Below is a small trained network, with its code and all its weights. Each question gives an input and a target symbol and asks what happens when units are switched off, that is, made to give their printed mean instead of their output.

import numpy as np


def w(rows, s, z=0):
    codes = np.array(rows[::2]) - 128.0
    scale = np.full(codes.shape[1], s)
    scale[-1] = z or s
    return codes * scale


def norm(h):
    return h / np.sqrt((h * h).mean(-1, keepdims=True) + 1e-5)


def f(y):
    return y / 2 * (1 + np.tanh(0.7978845608 * (y + 0.044715 * y**3)))


def softmax(a):
    e = np.exp(a - a.max(-1, keepdims=True))
    return e / e.sum(-1, keepdims=True)


def log_softmax(a):
    a = a - a.max(-1, keepdims=True)
    return a - np.log(np.exp(a).sum(-1, keepdims=True))


def net(x, mask):
    ids = ['ΘΞεημτ'.index(c) for c in x.split()]
    T = len(ids)
    res = E[ids] + P[:T]
    u = 0
    for l in range(3):
        q, k, v = (norm(res) @ M[l].T for M in (Q, K, V))
        z = softmax(np.where(np.tri(T) > 0, q @ k.T / 2**0.5, -1e9)) @ v
        res = res + np.where(mask[u], z, O[l][:, -1]) @ O[l][:, :-1]
        u += 1
        y = f(norm(res) @ A[l][:, :-1].T + A[l][:, -1])
        res = res + np.where(mask[u : u + 4], y, B[l][:, -1]) @ B[l][:, :-1]
        u += 4
    return log_softmax(norm(res)[-1] @ U[:, :-1].T + U[:, -1])


Q, K, V, O, A, B = {}, {}, {}, {}, {}, {}
E = w([
[52,108,184,170,119,120,127,131,44,124,190],'Θ',
[104,185,145,140,190,76,84,106,133,95,128],'Ξ',
[109,114,103,116,144,84,139,185,78,83,98],'ε',
[194,174,142,183,133,135,130,74,137,96,185],'η',
[84,125,113,58,138,129,185,72,161,157,164],'μ',
[96,77,120,143,172,145,4,90,208,137,121],'τ',
],0.026)
P = w([
[81,252,189,52,255,39,178,93,85,101,4],'0',
[88,176,102,103,224,79,174,56,77,101,60],'1',
[77,152,109,117,200,104,167,77,96,108,87],'2',
[69,177,125,109,139,107,151,105,92,135,98],'3',
[103,106,116,136,171,125,147,80,108,142,146],'4',
[69,164,115,129,102,114,124,121,140,155,147],'5',
[72,153,109,159,72,110,115,134,166,175,170],'6',
[82,126,122,142,134,115,123,85,131,158,188],'7',
],0.009)
Q[0] = w([
[197,142,168,184,168,140,2,200,99,72,62],'L0H0',
[111,186,180,186,163,179,126,150,138,112,153],'L0H0',
],0.0071)
K[0] = w([
[64,202,182,43,255,60,142,8,108,116,76],'L0H0',
[134,166,171,127,144,71,152,39,170,74,200],'L0H0',
],0.006)
V[0] = w([
[65,92,47,92,149,149,123,254,89,136,127],'L0H0',
[91,143,68,77,161,100,57,128,175,71,39],'L0H0',
],0.0058)
O[0] = w([
[71,232,120,200,154,255,134,175,122,136,103,25],'L0H0',
[115,111,88,72,223,185,84,206,133,100,225,254],'L0H0',
],0.0092,0.0036)
A[0] = w([
[129,16,139,40,52,151,159,184,134,147,94,78],'L0N0',
[249,254,137,173,163,240,110,90,183,87,179,2],'L0N1',
[170,170,180,187,158,146,47,107,153,125,37,136],'L0N2',
[207,149,111,163,178,40,136,161,134,89,97,206],'L0N3',
],0.008,0.0034)
B[0] = w([
[124,140,77,159,237,40,254,89,93,119,74,125],'L0N0',
[208,182,124,39,171,110,190,227,149,138,73,154],'L0N1',
[156,90,21,1,193,70,80,160,229,70,34,150],'L0N2',
[215,218,26,87,114,136,117,179,46,117,68,255],'L0N3',
],0.0097,0.005)
Q[1] = w([
[181,204,186,210,106,210,99,186,58,50,86],'L1H0',
[171,140,159,183,92,74,85,223,3,69,155],'L1H0',
],0.007)
K[1] = w([
[39,83,39,60,220,63,181,120,45,61,123],'L1H0',
[82,86,113,41,149,21,161,184,2,17,99],'L1H0',
],0.0071)
V[1] = w([
[45,122,111,114,190,59,74,53,105,77,40],'L1H0',
[132,131,115,109,188,133,253,110,86,120,172],'L1H0',
],0.0058)
O[1] = w([
[131,150,153,175,1,129,2,117,224,73,89,254],'L1H0',
[132,150,202,116,61,122,245,241,57,220,223,181],'L1H0',
],0.0091,0.0075)
A[1] = w([
[185,170,122,61,150,46,167,220,107,100,30,99],'L1N0',
[163,191,83,129,74,144,152,130,26,169,95,176],'L1N1',
[74,186,230,215,84,112,161,89,123,120,105,113],'L1N2',
[2,70,171,230,98,134,34,148,86,68,107,255],'L1N3',
],0.0078,0.0042)
B[1] = w([
[124,130,9,52,165,176,167,159,156,63,18,253],'L1N0',
[146,139,101,144,188,165,58,102,207,90,188,207],'L1N1',
[128,54,61,95,78,145,86,97,42,163,62,173],'L1N2',
[93,163,93,222,149,59,93,66,68,164,241,254],'L1N3',
],0.013,0.0083)
Q[2] = w([
[108,127,167,180,172,127,34,135,169,82,103],'L2H0',
[49,52,151,2,97,131,64,133,195,193,155],'L2H0',
],0.0067)
K[2] = w([
[85,113,229,158,119,51,3,221,193,76,98],'L2H0',
[44,114,182,123,81,154,169,1,206,161,163],'L2H0',
],0.0059)
V[2] = w([
[85,36,191,240,186,124,117,105,187,254,138],'L2H0',
[87,64,20,133,115,199,109,102,106,163,124],'L2H0',
],0.0058)
O[2] = w([
[195,238,9,118,204,136,119,111,158,37,67,2],'L2H0',
[190,37,254,16,175,157,33,63,182,131,8,171],'L2H0',
],0.01,0.0084)
A[2] = w([
[89,111,218,250,51,49,97,119,36,191,225,228],'L2N0',
[153,99,81,133,160,140,136,113,115,131,79,119],'L2N1',
[86,126,130,169,170,148,53,149,121,89,126,141],'L2N2',
[143,118,84,111,152,192,148,168,140,117,50,5],'L2N3',
],0.011,0.003)
B[2] = w([
[114,223,145,183,66,119,123,8,58,118,125,254],'L2N0',
[151,173,98,120,152,133,70,109,91,153,126,149],'L2N1',
[120,98,94,150,82,91,111,76,178,125,116,219],'L2N2',
[149,130,125,109,101,111,163,51,77,102,141,178],'L2N3',
],0.017,0.011)
U = w([
[135,49,128,153,112,184,132,80,127,204,86,18],'Θ',
[165,163,97,118,209,140,136,111,69,63,80,180],'Ξ',
[114,146,149,138,203,163,114,145,121,159,189,254],'ε',
[131,42,133,212,186,65,252,73,158,122,111,199],'η',
[117,138,189,191,93,128,131,58,72,82,184,105],'μ',
[140,29,130,157,104,112,62,94,212,123,254,89],'τ',
],0.0068,0.0015)

Each question gives the input, a string of symbols that net reads in full, and the target symbol t.
The units are the heads (2 rows each of Q, K, V and O) and the neurons (one row each of A and B). Each row of codes is followed by its name. A weight is (code - 128) times the scale printed after its matrix; where a second scale follows, it is the last column's (O, A, B and U).
mask holds one flag per unit, layer by layer, with each layer's heads first. A switched-off unit (its flag False) gives its mean, the last column of its rows in O or B, instead of its output. The means were averaged over made-up inputs and are rounded, as every weight is.
A unit's drop is (log p(t) with every unit on - log p(t) with that unit switched off) / (log p(t) with every unit on - log p(t) with every unit switched off).
The circuit of an input: a set's keep is (log p(t) with only the set's units on - log p(t) with every unit switched off) / (log p(t) with every unit on - log p(t) with every unit switched off). Starting from the 12 units with the biggest drops (on a tie, the unit counted first), units are removed one at a time, each time the one whose removal leaves the highest keep (on an exact tie, the one counted first), for as long as the keep stays at least 0.8.
circuit, biggest first: the units of the circuit, biggest drop first
k most important neurons: the k neurons with the biggest drops, biggest first
k most important neurons of layer l: the k neurons of layer l with the biggest drops, biggest first
input μ ε ε η Ξ, target Ξ: circuit, biggest first	[L1N0, L0N3]
input Θ Θ Ξ, target Ξ: 4 most important neurons	[L0N3, L1N0, L0N2, L1N3]
input μ ε Θ Ξ Ξ μ η η, target τ: most important neuron of layer 0	[L0N1]
input η τ μ μ, target τ: 2 most important neurons of layer 1	[L1N0, L1N2]
input η Θ ε μ, target ε: 2 most important neurons of layer 1	[L1N3, L1N0]
input Ξ τ μ, target τ: 2 most important neurons	[L2N0, L1N0]
input Ξ η μ ε Θ τ Ξ, target τ: 4 most important neurons	[L0N3, L1N0, L0N1, L1N3]
input τ Ξ η η, target τ: 4 most important neurons	[L0N3, L1N3, L1N1, L0N1]
input μ μ ε μ η, target Ξ: 3 most important neurons	[L0N1, L1N0, L0N3]
input Θ ε Ξ μ η ε, target τ: 3 most important neurons	[L1N0, L1N1, L0N3]
input η τ Ξ Θ μ τ Θ μ, target Θ: 3 most important neurons of layer 1	[L1N2, L1N3, L1N1]
input Θ μ ε η ε, target τ: 3 most important neurons	[L1N1, L1N0, L0N3]
input μ τ ε Θ Θ μ, target Θ: 4 most important neurons	[L1N3, L1N2, L2N0, L0N3]
input τ ε μ Ξ ε η η μ, target η: 3 most important neurons	[L1N3, L0N0, L2N0]
input τ μ ε ε η, target Ξ: most important neuron of layer 1	[L1N0]
input Θ Ξ μ Ξ, target τ: 3 most important neurons of layer 0	[L0N3, L0N2, L0N1]
input μ μ μ η Ξ ε, target Ξ: 2 most important neurons of layer 0	[L0N3, L0N0]
input η μ μ, target η: 2 most important neurons of layer 0	[L0N0, L0N3]
input η η μ ε, target Ξ: 3 most important neurons of layer 2	[L2N0, L2N1, L2N3]
input ε τ τ ε ε Ξ Ξ μ, target ε: most important neuron of layer 2	[L2N0]
